Each row of numbers stands for one node and depends on some of the facts below. Use the named rows to name the rest.

Some nodes and their rows:
J737: [  9  15 -35 -17   1   0  -8 -20  42  20   3  50  17 -14 -11  37 -14 -19
 -32 -34   0 -10  -5  22 -82  15]
J4: [ -6   9 -21 -13  -8  10 -13  -8  39 -12   2  45  32  -8  -9  46 -13  -4
 -21 -34  -7  -3   2  12 -68   6]
J725: [-14  -8  -8 -17 -10   9  -5 -23  25  -4 -16   6  35  -8  17  26 -21  28
 -40 -12  13 -10  25   9 -54  50]
J697: [ -5  -9 -11  -1 -15   5  -2   3 -10   6  16   3  52 -26 -20  38  -2  10
 -34 -23  42 -16 -13   4 -60  36]
J631: [  3  29 -28 -68   9  25  14  28  -4   0 -20 -29 -39  16 -10  -1 -29  33
  -3 -58 -12 -20  -5  -8 -23  10]
J803: [ 22  11 -36 -60   7   1  30  18  -2  29  12 -39 -45  22 -26  -5 -38  31
 -28 -59  -5  -3 -17  15 -45  19]
J58: [ 23  13  18  29   8   0  25 -28 -30 -16 -18  17   9  21 -18 -22  20   9
   0 -33  20   8   3   4   6  20]
J29: [ 23  10  20  31   9  -1  25 -28 -30 -16 -17  15   5  28 -17 -14  15   9
   3 -33  18  12   5  11   3  17]
J616: [ 17   7  27  31   3   2  19 -25 -35 -29 -14  18   8  32 -25  -8  21  12
   8 -33  14  12   5   9   3   6]
J684: [-28  -3 -19  -2  22 -12 -10 -30   0   6  30 -42  -6   1  20  39  -4  19
  31  22  -5  16 -10  41  28   9]
J420: [-13   2 -36   1  21 -25   1 -26   3  30  30 -30 -11  -7  12  15  -6  14
  30  24  -6  -3 -20  49   8   2]
J216: [-30   1 -20   3  12 -18 -11 -25  -3  12  35 -30  -2  -9  15  31  -1  20
  32  18 -11   3 -15  37  20  -4]
J566: [-27  -3 -26  -1  24  -9  -5 -35  -3  13  29 -51  -8  -2  25  30  -6  21
  19  27  -6   5  -5  43  32  19]
J121: [-34  21 -25  31   3 -34 -13 -13  17  12  30 -47  16 -11   4  13   2  43
  28  10 -25   0  -5  33   2 -13]
J149: [-25  29 -25  -8  20  -9 -14 -18  17  14   0 -14  -4 -24  21   3  -1  12
  52  27  -5 -37 -17  13  38 -11]
J235: [-36   5 -16   6  13 -16 -11 -27  14  33  38 -35   3 -12  23  24   1  25
  27  20 -24   0  -4  28  29   0]
J863: [-19  26 -46  19  26 -14  -9 -25   5  43  45 -27   5 -25  -2  33  14 -10
  22   4 -10  -8 -31  26  19 -10]
J385: [ 23  13 -30 -12   1  14   0  51  -4  27  24   8   5  22  18  -3   2  27
   2  12  16  33  35   0 -37  14]
J254: [ 19  22 -33  -6   7  14  -7  48   5  24  27   8   5  18  21  -2   5  20
   3   6  11  35  36  -6 -38  19]
J564: [ 18  36 -33  15 -13  -2  -8  65  16  21  23   1  20  16   9 -21  10  45
   3   2   2  30  40  -6 -59   2]

Facts:
{J46, J235} τ J121
{J381} τ J439
{J926, J322, J840, J287, J363, J729} τ J697
{J926, J775, J149, J920, J22, J891, J680, J224, J631, J966, J753, J339, J711} τ J437
{J926, J624, J882} τ J863
{J926} τ J4
{J63} τ J791
{J63, J6} τ J287
{J775, J863, J322, J697, J685} τ J917
{J624, J441, J522, J863, J287, J439, J4, J359, J502, J282, J753, J339} τ J737
{J624} τ J748
{J624, J321, J287, J130, J272, J131, J439} τ J978
{J374, J254} τ J441
{J522, J564} τ J944
{J522, J365, J685} τ J64
{J300, J690} τ J953
{J300, J385} τ J115
{J920, J631, J725, J222} τ J310
{J619, J121} τ J564
{J310, J537, J66} τ J619
{J310} τ J481
{J22, J279, J998, J456, J131, J357, J729, J439} τ J408
{J419} τ J95
{J419, J363} τ J559
{J985} τ J954
{J985} τ J365
{J363, J235, J130, J222, J711} τ J339
{J616, J571} τ J224
{J216} τ J571
{J58} τ J149
{J235} τ J131
{J237} τ J839
{J675, J566, J684} τ J636
{J675} τ J359
{J675, J746, J725} τ J222
{J746} τ J685
{J746} τ J355
{J224, J631, J4, J438, J776} τ J753
{J684, J489, J502, J438} τ J729
{J4} τ J235
{J685} τ J675
{J685} τ J566
{J282} τ J711
{J956} τ J438
{J29} τ J300
{J470} τ J631
{J823} τ J957
{J222} τ J220
{J46, J559, J917, J775, J920, J322, J22, J220, J237, J891, J130, J537, J725, J344, J456, J697, J4, J359, J282, J839, J711, J737} γ 197
{J381, J63, J624, J149, J522, J863, J321, J419, J944, J216, J6, J235, J481, J408, J675, J571, J636, J566, J748, J680, J684, J489, J357, J685, J956, J690, J420, J222, J121, J978} γ 654
{J926, J933, J564, J385, J746, J66, J957, J95, J966, J254, J823, J339, J438} γ 965
{J355, J953, J308, J882, J374, J310, J115, J840, J985, J363, J616, J58, J365, J437, J998, J272, J131, J729, J439, J954, J502, J29, J776} γ 449
{J791, J441, J300, J619, J803, J287, J279, J224, J631, J64, J753, J470} γ 265

Rows to name:
No name comes twice in this set of rows, the named rows included.
[ 13   4  53  23   9   4  29 -46  -7  18   7  53   9  20  -7 -14   2  13
  -5 -40  18  39  -7  -8   8  16] -> J131
[ -3  20 -27  -8   5  10 -10 -23  47  11   4  45  23 -14  -3  43 -13 -19
 -34 -37  -7  -2   5  10 -68  19] -> J359
[-34  -7 -16   1   4 -18 -10 -16  -5   0  35 -30   3   1  11  37   1  25
  44  17 -16   3 -13  36  22 -13] -> J571
[ 11  22 -16 -55  18   7  28  10  25  17  17 -11 -39  13 -12   2 -51  47
 -21 -71   8  34 -21  -3 -38  19] -> J279
[  6  21 -22 -74   0  23  11  38  -5 -17 -12 -15 -36  18 -21   6 -29  27
   9 -63 -15 -21 -18  -9 -31 -10] -> J224
[-21  22 -42  14  22 -18 -10 -29  19  29  38 -21  -5 -12   6  29   6   3
  25  10 -21   2 -18  36  16 -11] -> J522
[-31  10 -30   6  19 -14  -9 -31  14  50  49  -7  -2 -12  12  35   2  -3
  28   9 -28   2 -24  27  22 -12] -> J624
[ -1  13  -8 -27  -7  11 -11  -3  31 -10 -34  37  28 -25   6  12 -18  12
 -14 -16  19 -40   3  -7 -51  20] -> J891
[-11   7 -10 -21  -6  14  -7 -12  30  -6 -28  24  28 -20  10  12 -21  20
 -22 -13  10 -29  15  -3 -47  30] -> J920
[ 24  24  14  32  19   9  15 -35 -22 -18  -6  31   5  27 -25   7  25 -14
   0 -47  12  24  -2   7   1   9] -> J502
[  0  14 -17 -49  -1  16  17  16 -12  66  44  -9 -24   6 -29  21 -18  11
 -21 -77 -20   0 -26 -14 -35   3] -> J287
[  0  34 -31 -26 -14  -8  17  36  10   9   4 -60 -15  16 -31 -17 -25  72
 -23 -75 -26   4   2   0 -66   9] -> J619
[ -4  10 -18 -10   1   5  -7 -15  40  12   2  43  26 -14  -3  37 -13  -4
 -31 -28  -3  -9   1  12 -66  23] -> J282

Now the same nodes, written a new way:
Known rows:
J419: [  6  14  -1  12 -14 -18  -6  10  37  -5   3  -4  -3  -5  -6  14 -34 -15
 -49   3  -4  -1  20  13 -11   5 -22   3  16   5  10   2  15  20  -5  -3
  42   7   0  -2   5  10   5  19  -1   3   0 -13  -2   1]
J66: [ 26   9  16 -15  15  -7  -6  15 -11   5  12  11  -3  -5 -23   1   1  -5
  18  -9  -3  -8  -6 -25   1   0  -4   3  17  -1  -9   8  10   1   2   9
 -10  -8   0  -8   1  14   2 -11   1   0   5  17  -4   0]
J29: [ -4   4  -3 -18   8   2  -5   4 -30  33  28 -14 -10  14  11   3  -7   5
  24  12  13  -8  -2 -38 -27 -13  -9   1 -11  18 -13   1  13  -5   1   0
  26  19   8 -12  14  12  -4  -6 -31  -3   7  -3  -7 -25]
J46: [ 12  11  -3   1  32   4  -4  14   6  -5  -1  -6  -6 -32 -13   0  11  -6
   7  -3  -1   7  -6 -31  -2   1   2   4  -3  -5  -4   2  14 -12   4   9
 -14   2  -2   2  -9  -1   1   1  -9 -13   0   9  -1   2]
J357: [ -5   4   2   5   6  -9   2  11   7 -13  -3  -7  -7  10  -3  -5 -20 -11
  -4   0  10   9   7  -2   1  -3 -14  -1  27   6   7  10   6   7  -1 -13
   5   4  -2  -1   2   9  -3  -8  -2   4   7  -8  -2  15]
J344: [  0  10  -6  -2  34   5  -3  13  11   0  -6 -10  -6 -16  -4   0  11   3
   2   2  -2   7   1 -17   0  -3   1   1 -17  -7  -4  -1   6 -10   2   7
  -2  -1   2   3  -3  -6  -1   6   2 -12   5   7   1  -3]
J775: [  2  12  -4   5  35   5  -3  11  11  -8  -1  -8  -6 -20  -4  -1  10   0
   6  -1  -3  12  -4 -19  -1  -3  -2   4 -17  -3  -3   0   9 -10   2  10
  -8   1  -2   2  -7  -6   0   3   0  -5   6   3  -1   0]
J502: [ 14   9   0  -4 -20   3  -5   2   0   0  14  -1  -5  17   0  -4   7   3
  24   7  13   1   0 -19  -3  -5 -10   4  -2  15  -7 -14   7  -3  -1 -13
  -3  14  -5   1  16   4   1  -3  -6   5   5  -4  -1  -5]
J675: [ -7   4   4  -8 -10  -7   0  15   9  -6 -10  -7  -4   8  -8  -7 -13  -6
  -9   3  11   2  13   1   2  -4 -11  -5  25  -1   4  10   1   9  -1 -17
   6  -2   1  -2   3   3  -3  -2   1  -9   2   2   1  21]
J616: [ -1  12   5 -12 -37   6  -6  -4   9  -6  23  -2  -6  19   0  -8  14   6
  28   7   9   3   5 -10  -9 -11 -13   2 -10  15  -7 -11   8   3   1  -7
  -4   0  -6   0  10  -5   3   2  -8   4   6   0  -2   9]
J115: [ -9   2  -6 -32   5   3  -6   8 -25  40  19 -15  -8  23  11   4  -4  14
  18  17  19 -13   6 -33 -22 -13  -3  -4 -14  10 -13  -4   6  -3   1  -5
  36   7   8 -13  22   8  -6  -2 -20 -14   6   8  -4 -25]
J684: [ -7   5   5   1   0  -8   1  12   7 -12  -4  -6  -6   6  -5  -8 -16 -10
  -5   0  10   7   9  -1   0  -5 -15  -2  26   5   4  11   5   7  -1 -14
   4   3   0  -2   1   6  -2  -5  -3   0   4  -6  -1  19]
J64: [  6  -2   5 -24  17   6   0  12   9  18 -10  -8   2   8   6 -15 -12   4
  25   0   8 -14  21  34   1   7  -6  13 -10  -4   2  -5   7   5  -4  -6
   3   4   2  13  -5   4  -1   5   5  -9   3  20   3   7]
J359: [  1  10  -6  -3  35   6  -4  15   8  -3  -8  -9  -5 -15  -4  -1  13   3
   2   2   0   8   0 -16   3  -2   1   1 -18  -7  -4  -1   5 -10   2   5
  -5  -1   1   2  -2  -7  -1   5   5 -11   6   8   1   0]
J933: [ 10   7  12 -13  24  -6  -4  12  -5   9   6   4  -3  18  -6   0  -2   8
  12  -3  -4  -7   2  -6   3  -3  -7  -1  -1  -2  -9   3   0   3  -1   5
   7  -7   3  -6   8   7  -1  -7  16   7  14  12  -1 -12]
J216: [-34  12  11  -9 -41  -2  -1  -1  24 -25  15  -9  -8  17  -4 -17  -1  -2
   5   0   0  11  16  22 -11 -18 -22  -6  11   4   4  14   3  19   1  -3
   3 -21   1  -7 -11 -12   0   4  -3  -3   8  -2  -3  38]
J321: [ -5   6   2   5   4  -9   1  12   4 -13  -5  -7  -6  11  -3  -7 -19 -10
  -5   0   9   7   7  -2   1  -3 -14  -1  26   6   5  10   5   7  -1 -15
   4   4   0  -2   1   8  -3  -6  -1   2   7  -9  -1  13]
J953: [-10   2  -6 -31   5   3  -6   8 -26  40  19 -15  -8  22  11   5  -3  14
  17  17  18 -13   6 -31 -21 -12  -2  -4 -12  10 -14  -3   6  -3   1  -5
  37   7  10 -13  20   7  -5   0 -21 -14   7   9  -4 -23]
J725: [  6  11  -3   0  31   5  -4  12   9  -6  -2  -7  -6 -24  -9  -2  13  -3
   6  -1  -1   9  -4 -23   0  -2   0   2 -11  -5  -3   0  11 -11   3   9
 -11   0  -2   2  -9  -5   1   3  -4  -9   2   8  -1   4]
J237: [-14  14   1  24  30   7   1   7  17  11   4  -8 -16 -18  -3  -5   5   9
  -4   0 -19   6   2 -20  -8  -7   0   7  24 -12  -2  -3   8 -18   0   4
 -29  -4  14  17  12  17   1   6 -11 -16  10   0   6 -21]

Rows to name:
No name comes twice in this set of rows, the named rows included.
[ 15  12  -1  -4  24   4  -5  15   6  -4   1  -4  -6 -40 -18   0  13  -9
   7  -4   1   5  -6 -35  -3   0   3   4   2  -6  -4   4  17 -12   6  11
 -19  -1  -2   0 -10   0   2   1 -14 -19  -5  13  -2  11] -> J537
[  6  10   2  -9 -28   4  -5  -2   5  -4  19  -1  -6  14  -2  -6   9   3
  26   7  12   3   3 -19  -6  -7 -10   3  -1  16  -6 -12  10   0   1  -7
  -4   4  -7   0  13   0   2  -1  -8   5   5   1  -3   3] -> J58
[ 11   9  14  -9  21  -7  -4   9  -5  -1  13   6  -4  17  -8  -2   0   3
  20  -6  -7  -1  -3  -7   1  -5 -10   2   0   2  -7   5   3   2   0  10
  -1  -7   0  -7   2   8   0  -8  12  14  15   7  -3  -9] -> J966
[  9   6   8  -3  13   5  -5  17  -8   3  -6  -9   5  17  11 -21  -4   2
  24  -1  -2 -16   6  42  -5   4 -15  22 -12   1  -3 -10   8   9   0 -21
  -9  18   5   4 -17  -2  -2  -1   4 -13   3  -1   9 -13] -> J441
[ 14  14  10   1 -40   6 -10  11 -15  -1   7  -4   2  13   5 -11  22   3
  20   9   3  -8 -10  -8  -8  -8 -22   9 -18  12 -19 -14   1   0   0 -31
 -14  36   4  -4   8  -7   1  -4  -4  -8   1 -20   9 -21] -> J374
[ 19   6  13 -17  18  -6  -5  16  -9   9   5   8  -2   6 -16   1   2   3
  13  -5  -1  -8  -1 -16   5  -1  -4   0   8  -4 -10   5   3   1   1   5
  -1  -9   1  -7   7  10   0  -9  11   1   8  18  -2  -6] -> J564
[  3  10  -8   9  48   3  -1  10   7  -8  -2  -9  -7 -14  -1   1   6  -1
   6  -1  -1  15  -6 -21   2  -1  -1   5 -14   0   0  -1   9 -13   1   9
  -7   6  -3   3  -5  -1  -1   0   0   1   9   0  -2  -3] -> J456
[ -2   5   4  -9 -10  -8  -1  16   8  -5  -7  -4  -5   0 -12  -6 -15 -10
 -10   1  12   0  10  -5   2  -3 -10  -3  32  -1   3  10   6   8   1 -17
   4  -4   0  -3   2   6  -2  -3  -4 -14  -1   5  -1  22] -> J121
[ -8   7   6  -1 -10  -8   0  10  11 -15   2  -6  -6   7  -7  -8 -14 -10
  -5  -1   8   7   9   0  -2  -7 -15  -2  26   5   5  12   7   9   0 -11
   2  -1  -1  -3  -2   4  -2  -4  -5  -1   4  -6  -2  23] -> J680
[  8   4   5  -6  20   4  -2   6   1  -2   8  -6  -1  10   5 -17 -13  -3
  32  -6   2  -7  11  29  -6   6 -10  19   7   5   4  -4  18   7   1  -1
  -8   1  -1   6 -19   7   1  -1  -7  -2   5   9  -1   7] -> J470
[ 14  -1  17 -27 -37   9   4  -3  16  25   5  -2  -3 -21  -4  -3   2  -7
  30   8  15  -2  12 -33  -4  -5 -20  -4 -36  10 -13  -2  -4 -13 -10  -1
  -4  36  -1  15  24   6   3   5  -9  12   3  -2   1  21] -> J985

